[ -2  10 -14 -50 -23 -19 -58]
-2, -58

[  6  26 -58 -11  12]
6, 12

[ 31  51  52 -16  50 -25 -50]
31, -50

[ 28 -17 -56 -14 -11  13 -22]
28, -22

[ -4  -9 -49   8]
-4, 8

[-64  28  47  26 -22]
-64, -22

[[ 14  -8  -9  55  38  -8]
 [ -1  37  19 -35 -40  18]
 [ 12   5  -4  40  20  -4]]
14, -4

[-61  43  18 -35 -69 -28 -17]
-61, -17
---
[[85, 91, 87, 17, 22, 9, 14], [39, 55, 32, 89, 19, 5, 81], [29, 30, 32, 24, 91, 93, 44]] --> 14
[[820, 592, 862, 866], [738, 128, 737, 233], [519, 908, 397, 694]] --> 866
[[409, 445, 261, 273], [484, 810, 302, 195], [795, 555, 598, 586]] --> 273
[[1997, 2120, 1645, 3323, 1901], [6193, 5916, 8191, 5893, 7833], [9234, 9161, 4919, 2790, 3914]] --> 1901
[[36, 33, 35, 57, 81, 45], [32, 42, 49, 53, 79, 53], [34, 47, 38, 30, 17, 35]] --> 45
[[-385, -563, 357, -356, -582], [-384, -576, 311, -316, -622], [-193, -168, -434, 645, -535]] --> -582
---
[[-51 -17 -60  66 -64]
 [ 69   5  67 -37  66]]	69

[[ 53 -50  11 -15  -5  42 -19]
 [-55  50  -9  19   5 -44  19]
 [-44  39  -2  24  -3 -38  20]]	-2

[[ -2 -12  49  -9]
 [ -4 -49   8 -48]
 [ 16  24  12 -25]]	-48

[-25 -44  27 -49 -23  50 -34]	27

[ 22 -20 -24  55 -26   5   8]	-24

[[ 40 -33 -58  23]
 [ 33 -22 -38  12]]	23

[-28 -43 -31 -54 -23 -25]	-43

[ -4  33 -18  59 -16   9]	33

[[-32  20 -54  10]
 [ 23  31  10  23]]	10
---
[-53 -35 -54 -24 -48 -39] yields -24
[-23  63  44 -28  58 -37] yields -28
[ 63  -3   0 -13  21  32] yields -13
[ 27 -61  44  12  30  36] yields 12
[-64 -48 -43  29  18 -19] yields 29
[-26 -15   4  12  46  54] yields 12
[ 19 -10  57 -58 -25  34] yields -58
[-24  26 -21  36 -25  51] yields 36
[-23 -22 -28  57 -50 -14] yields 57
[ 50 -36  -8 -29 -25 -25] yields -29
---
[[ 39  10  20  41]
 [  0  27 -26 -50]] → -26

[[-23 -10  31 -11  29 -51  25]
 [ 29  24   4  26  -8 -17   4]] → -17

[[ 48  49  10  39  -6 -61]
 [-53   4  27  18  53   1]] → 53

[[ -7 -29 -29 -23 -10 -22]
 [-57  30  16  12 -44  24]] → -44

[[-16 -36 -17  -8   6]
 [-56 -21  27 -21 -20]] → -21

[[-28 -17 -30  38  -8 -50  39]
 [-12   3 -56 -21  43   6  43]] → 6

[[-19  36   4 -66  36  29]
 [-18  10  -6  24  -6 -19]] → -6

[[ 58 -63  -3  51]
 [ 24 -35   3  22]] → 3
---
-28	-26	52	36 value 36
-31	-7	-58	-42 value -31
-28	-69	41	-58 value -28
26	4	-7	-56 value 4
39	64	-12	-38 value 39
35	10	68	37 value 37
52	-13	-37	2 value 2
-49	-31	-47	-65 value -47
-28	43	6	-69 value 6
49	-14	-25	-29 value -14
---
array([37, 36, 47,  0, 60]) Out: 47
array([  0, -31, -50,  34, -60]) Out: -50
array([ -9,  49,  57, -17,  -1]) Out: 57
array([-8, 68, -2, 61,  4]) Out: -2
array([ 0, 69,  9, 25,  5]) Out: 9
array([ -2,  -2, -27,  51,   3]) Out: -27
array([ 18,  54, -69,  58, -63]) Out: -69
---
[[-28, -28, -6, -14], [48, -12, -13, 15], [46, -33, 15, 2]] -12
[[731, -110, 630, -226, -291, -239], [876, -156, 733, -743, 144, -126]] -110
[[49, 82, 53, 81, 50, 52, 37], [65, 38, 56, 32, 41, 3, 14]] 82
[[202, 862, 569, 826, 978], [196, 876, 573, 820, 968]] 862
[[882, 812, 447, 236, 847], [919, 783, 432, 80, 922]] 812
[[767, 261, 525, 589, 366, 348], [533, 838, 344, 531, 186, 288]] 261
[[401, 793, 669, 954, 856, 702, 656], [816, 815, 695, 749, 613, 651, 683], [522, 241, 710, 982, 644, 965, 669]] 815
